[124 119 126 138 138 121 139 127 131 126 103 131]
The entry just right of 119?
Answer: 126
The entry just right of 139?
Answer: 127

Read these off the grid that follows. Counting starts at 1.
1) Read off the entry in the top-right corner.
2) Read off the entry in the bottom-left corner.
3) Read off the entry directly above 120.
4) Read off the entry just left of the smallest entry.
5) Read off the entry at row 3, column 1.
6) Read off the entry in row 1 and column 1.
128  125  122  133  132  122  130  123
128  127  122  133  134  122  130  123
128  122  116  142  127  122  132  125
130  125  122  133  132  121  132  117
128  128  106  133  131  120  126  116
128  125  122  133  132  122  130  123
128  125  122  133  132  123  128  123
1) 123
2) 128
3) 121
4) 128
5) 128
6) 128

B = [[121, 133, 121, 130, 125, 112], [121, 139, 118, 136, 135, 107], [125, 135, 113, 131, 129, 111], [111, 139, 117, 132, 131, 105], [129, 132, 121, 135, 126, 123], [117, 136, 118, 132, 132, 104], [124, 136, 122, 130, 130, 114], [123, 138, 118, 135, 132, 103], [119, 138, 109, 136, 132, 110], [129, 136, 126, 139, 129, 118], [126, 138, 120, 139, 131, 119], [126, 132, 120, 129, 125, 126], [125, 136, 117, 137, 129, 104], [122, 138, 124, 134, 134, 104], [122, 132, 128, 133, 135, 116]]
The second entry in reading order is 133
The entry just left of the smallest entry is 132
Read off the minimum.
103
Read off the first entry in reading order.
121

x =
[[141, 112, 135, 126],
 [124, 111, 122, 142],
 [148, 121, 120, 138],
 [137, 103, 123, 127],
 [147, 138, 119, 126],
 [112, 140, 118, 131],
 [130, 120, 116, 127],
 [139, 122, 128, 107],
 [118, 125, 155, 116],
 [121, 135, 120, 108]]
Indices start at 1.
The entry in row 1 and column 1: 141
The entry in row 2 and column 1 is 124
The entry in row 1 and column 2 is 112
The entry at row 3, column 2: 121
The top entry of the column that holds the largest entry -> 135
The entry just left of the smallest entry: 137
What is the entry just left of the largest entry?
A: 125
What is the entry directly below the smallest entry?
A: 138
What is the bottom-right entry?
A: 108
What is the entry just right of 140?
A: 118
The entry at row 3, column 3 is 120
The top-right entry -> 126
What is the minimum?
A: 103
What is the entry just right of the smallest entry?
A: 123
What is the entry directly below 142?
A: 138
What is the entry in row 3 and column 1?
A: 148
The entry just right of the largest entry -> 116
The entry at row 2, column 3 -> 122
What is the entry just right of 119?
A: 126
What is the entry in the bottom-left corner?
A: 121

Read these off the matrix that follows.
1) What is the entry just left of 117?
2) What is the top-right entry?
3) What is the entry directly below the smallest entry?
4) What is the minimum?
5) What is the entry just left of 109?
[[147 106 108 109]
 [122 111 110 119]
 [144 117 111 108]]
1) 144
2) 109
3) 111
4) 106
5) 108

Questions about the grid below.
1) The entry just left of the largest entry?
2) The smallest entry in the first row?
3) The entry just right of 103?
4) The second smallest entry?
5) The entry directly below the largest entry?
6) The entry just right of the largest entry?
7) The smallest entry in the last column?
8) The entry in the bottom-left corner?
137,115,131,121,135,125,125,126,130
140,133,130,124,124,126,122,116,134
114,139,128,144,122,133,135,130,127
133,139,130,137,122,130,132,118,138
129,103,128,116,142,124,124,141,120
131,127,128,120,128,125,124,124,125
140,123,130,119,131,125,125,120,133
116,135,127,136,123,130,128,132,122
1) 128
2) 115
3) 128
4) 114
5) 137
6) 122
7) 120
8) 116

A =
[[136 117 134 135 148 131 118 123 124 116 143 131 116 120 136 149]
 [130 115 114 121 126 130 116 133 133 121 128 122 137 143 126 109]
 [107 133 128 140 107 125 136 149 146 126 124 125 150 110 112 115]
 [131 106 112 124 131 125 110 132 134 103 141 114 128 136 124 118]
 [154 117 128 132 154 131 117 116 114 125 139 131 110 152 151 144]
 [132 150 135 150 119 110 152 141 136 130 122 122 146 133 132 124]
 [127 150 143 123 124 145 142 121 120 153 112 150 128 122 131 129]
 [151 128 127 150 146 121 135 146 139 118 135 123 144 152 145 126]
 [147 144 125 122 148 133 134 114 116 142 124 134 112 144 140 131]
 [128 123 140 141 133 129 125 131 129 124 140 134 125 111 128 150]
 [107 127 122 125 117 115 131 123 126 110 139 117 118 110 115 131]
 [126 120 137 110 128 146 113 117 118 151 120 144 116 114 126 140]]
Indices start at 1.
The entry in row 1 and column 3: 134
Which number is the bottom entry of the column that holds the smallest entry?
A: 151
Which number is the bottom-left entry?
A: 126
The top-left entry -> 136
Which number is the entry in the bottom-right corner?
A: 140
The entry at row 1, column 2 is 117
The entry just right of the smallest entry -> 141
Which number is the minimum?
A: 103
The entry in the top-right corner is 149
The entry at row 2, column 1: 130
The entry just left of the smallest entry is 134
The entry at row 3, column 2 is 133
Which number is the entry directly below the smallest entry?
A: 125
The entry at row 2, column 3 is 114
Which number is the entry directly above the smallest entry?
A: 126
Which number is the entry in row 3 and column 1?
A: 107

Read these off the grid that follows.
1) Find the bottom-left entry.
2) Find the last entry, reading row by row.
3) Find the 2nd entry on the main diagonal.
4) Find the entry just left of 129.
5) Find the last entry in the row that holds the smallest entry.
6) Find the third entry from the end, reading row by row.
7) Find the 1st entry, reading row by row.
8) Find the entry just left of 134.
[[121 121 132 122 111 126 120 127 124 114 122 108 115]
 [126 126 151 150 129 148 148 152 152 133 152 130 126]
 [120 146 134 133 128 141 127 125 124 130 126 126 131]]
1) 120
2) 131
3) 126
4) 150
5) 115
6) 126
7) 121
8) 146

Questions about the table below.
1) Find the median entry.
2) Find the smallest entry.
3) Find the entry just right of the centre entry.
((148, 156, 117, 133, 109), (129, 123, 150, 102, 129), (107, 140, 123, 144, 157), (144, 135, 112, 138, 135), (132, 123, 128, 142, 144))
1) 133
2) 102
3) 144

grid =
array([[135, 136, 138, 125, 116, 123],
       [113, 126, 138, 128, 124, 133],
       [129, 130, 109, 112, 135, 116],
       [129, 129, 111, 116, 134, 119],
       [137, 136, 137, 130, 110, 134],
       [128, 118, 117, 128, 128, 130],
       [136, 139, 136, 129, 119, 130],
       [137, 141, 109, 115, 141, 118],
       [146, 143, 114, 134, 146, 136],
       [134, 137, 123, 139, 142, 143],
       [125, 145, 151, 134, 133, 127],
       [145, 142, 108, 130, 141, 139],
       [129, 134, 128, 141, 138, 145],
       [136, 130, 113, 142, 137, 153],
       [134, 131, 118, 143, 138, 152]])
Indices start at 1.
Give the entry in row 1 and column 3.
138
Give the bottom-right entry.
152
Give the top-left entry.
135
The top-right entry -> 123
The entry at row 1, column 2: 136
The entry in the bottom-left corner -> 134
Give the entry in row 3 and column 1.
129
The smallest entry is 108
Give the entry at row 2, column 2.
126
Give the entry just left of the smallest entry.
142
Give the entry at row 2, column 1.
113
Give the largest entry.
153
Give the entry just right of the smallest entry.
130
The entry just left of 124: 128
Give the entry directly above the smallest entry.
151
Give the entry just left of the largest entry.
137
